Below is a small trained network, with its code and all its weights. Each question gives an input and a class and asks what happens when units are switched off, that is, made to give their printed mean instead of their output.

import numpy as np


def w(rows, s, z=0):
    codes = np.array(rows[::2]) - 128.0
    scale = np.full(codes.shape[1], s)
    scale[-1] = z or s
    return codes * scale


def norm(h):
    return h / np.sqrt((h * h).mean(-1, keepdims=True) + 1e-5)


def f(y):
    return np.maximum(y, 0)


def log_softmax(a):
    a = a - a.max(-1, keepdims=True)
    return a - np.log(np.exp(a).sum(-1, keepdims=True))


def net(x, mask):
    res = np.array(x, float).reshape(1, 7) / 4 @ E
    u = 0
    for l in range(3):
        y = f(norm(res) @ A[l][:, :-1].T + A[l][:, -1])
        res = res + np.where(mask[u : u + 6], y, B[l][:, -1]) @ B[l][:, :-1]
        u += 6
    return log_softmax(norm(res)[-1] @ U[:, :-1].T + U[:, -1])


A, B = {}, {}
E = w([
[132,10,101,87,144,183,133,132,167,71],'x0',
[127,79,26,133,57,101,127,91,93,177],'x1',
[118,112,163,108,171,137,166,129,138,160],'x2',
[56,147,149,175,56,119,66,163,107,107],'x3',
[209,139,130,117,96,100,101,39,117,143],'x4',
[90,92,200,82,117,121,150,109,117,253],'x5',
[105,156,69,169,178,98,162,162,89,115],'x6',
],0.005)
A[0] = w([
[218,90,186,71,90,209,87,109,174,154,144],'L0N0',
[169,120,137,112,21,65,60,68,32,203,5],'L0N1',
[124,113,164,100,253,197,167,195,123,84,173],'L0N2',
[255,123,56,177,138,137,121,58,126,73,4],'L0N3',
[130,118,225,152,86,138,134,166,145,48,35],'L0N4',
[179,118,206,111,167,120,194,149,111,178,37],'L0N5',
],0.0036,0.0034)
B[0] = w([
[23,188,101,142,147,76,199,194,68,110,243],'L0N0',
[70,171,145,149,7,133,137,65,181,169,209],'L0N1',
[143,162,144,140,3,136,113,82,114,211,252],'L0N2',
[239,199,69,18,128,104,147,108,114,7,176],'L0N3',
[104,129,171,78,99,171,92,143,127,110,158],'L0N4',
[151,140,189,123,171,146,154,101,152,170,169],'L0N5',
],0.0048,0.0034)
A[1] = w([
[124,132,218,162,153,191,2,125,128,61,9],'L1N0',
[54,150,64,219,139,25,105,174,101,86,25],'L1N1',
[43,201,181,140,153,171,80,186,190,37,47],'L1N2',
[151,122,94,172,106,138,51,58,181,207,61],'L1N3',
[101,6,62,11,109,227,135,149,128,114,32],'L1N4',
[80,216,56,242,200,103,122,224,50,156,2],'L1N5',
],0.0033,0.0034)
B[1] = w([
[94,140,160,135,125,179,59,176,162,71,176],'L1N0',
[170,192,201,190,189,57,191,177,116,188,219],'L1N1',
[126,140,133,128,102,126,42,141,99,139,247],'L1N2',
[53,116,144,156,109,95,91,54,94,178,177],'L1N3',
[127,1,114,182,139,69,137,133,125,134,230],'L1N4',
[63,142,134,213,158,86,169,181,24,129,237],'L1N5',
],0.0053,0.0016)
A[2] = w([
[125,143,230,47,247,141,191,105,157,207,2],'L2N0',
[110,152,196,139,134,200,49,184,189,70,24],'L2N1',
[60,103,220,122,129,115,116,182,118,178,187],'L2N2',
[111,22,134,115,126,86,175,117,174,101,50],'L2N3',
[95,3,84,134,169,146,121,124,123,133,12],'L2N4',
[117,211,189,131,122,65,135,116,81,105,122],'L2N5',
],0.0051,0.0032)
B[2] = w([
[164,216,175,90,254,226,162,64,182,233,206],'L2N0',
[82,134,215,42,115,110,43,150,134,116,177],'L2N1',
[205,154,87,133,161,122,129,106,139,89,254],'L2N2',
[87,114,132,169,108,161,161,201,155,145,159],'L2N3',
[140,61,162,108,81,173,190,182,221,94,156],'L2N4',
[88,9,106,109,168,152,124,146,119,136,219],'L2N5',
],0.0085,0.0055)
U = w([
[82,150,116,152,1,92,99,21,109,216,74],'0',
[59,182,95,240,183,90,156,197,37,136,11],'1',
[74,154,215,96,130,150,10,176,129,63,177],'2',
[140,181,183,94,222,211,166,77,176,228,245],'3',
[105,19,114,133,83,177,192,190,201,115,4],'4',
[245,173,39,97,153,112,127,66,129,20,150],'5',
],0.013,0.0014)

Each question gives the input, the list of numbers given to net, and the class t.
The units are the neurons (one row each of A and B). Each row of codes is followed by its name. A weight is (code - 128) times the scale printed after its matrix; where a second scale follows, it is the last column's (A, B and U).
mask holds one flag per neuron, layer by layer. A switched-off neuron (its flag False) gives its mean, the last column of its row in B, instead of its output. The means were averaged over made-up inputs and are rounded, as every weight is.
A unit's drop is (log p(t) with every unit on - log p(t) with that unit switched off) / (log p(t) with every unit on - log p(t) with every unit switched off).
The circuit of an input: a set's keep is (log p(t) with only the set's units on - log p(t) with every unit switched off) / (log p(t) with every unit on - log p(t) with every unit switched off). Starting from the 12 units with the biggest drops (on a tie, the unit counted first), units are removed one at a time, each time the one whose removal leaves the highest keep (on an exact tie, the one counted first), for as long as the keep stays at least 0.8.
units of the circuit, in order: the units of the circuit, biggest drop first
top k neurons: the k neurons with the biggest drops, biggest first
top k neurons in layer l: the k neurons of layer l with the biggest drops, biggest first
drop of u: that unit's drop, to one decimal
input [-3,-3,-5,-5,-3,2,7], class 1: units of the circuit, in order => [L1N5]
input [8,-1,-2,-2,4,8,7], class 4: top 3 neurons => [L1N4; L2N4; L2N3]
input [-1,-5,0,-5,4,-3,2], class 5: top 4 neurons => [L0N3; L2N0; L1N1; L0N2]
input [6,8,-3,2,0,-7,-5], class 4: top 4 neurons => [L1N4; L2N2; L2N4; L2N3]
input [3,-8,4,-1,-6,-1,-3], class 2: top 3 neurons => [L2N1; L1N2; L1N0]
input [-3,5,6,6,-4,4,1], class 1: top 3 neurons => [L0N2; L2N0; L2N2]
input [4,-1,-4,-1,8,7,3], class 0: top 4 neurons => [L0N1; L1N1; L1N3; L2N0]
input [6,5,4,0,7,8,-2], class 4: units of the circuit, in order => [L0N2; L2N4; L1N4]
input [3,7,-8,0,-5,8,-5], class 4: units of the circuit, in order => [L0N2; L2N4]
input [3,8,7,2,3,-2,2], class 4: top 2 neurons => [L0N2; L2N4]
input [2,2,7,6,-1,2,-5], class 4: top 2 neurons => [L2N0; L0N2]
input [4,1,0,-5,2,2,-2], class 4: top 2 neurons => [L1N4; L2N4]
input [1,-1,-4,2,4,7,-5], class 0: top 2 neurons => [L0N1; L2N0]
input [7,6,-4,-6,5,8,-8], class 4: top neuron in layer 0 => [L0N2]
input [7,-5,4,0,-6,-7,1], class 2: drop of L2N1 => 0.4
input [7,7,1,-3,7,1,4], class 4: drop of L2N3 => 0.2
input [2,1,-4,-5,4,0,-4], class 5: drop of L0N3 => 0.2
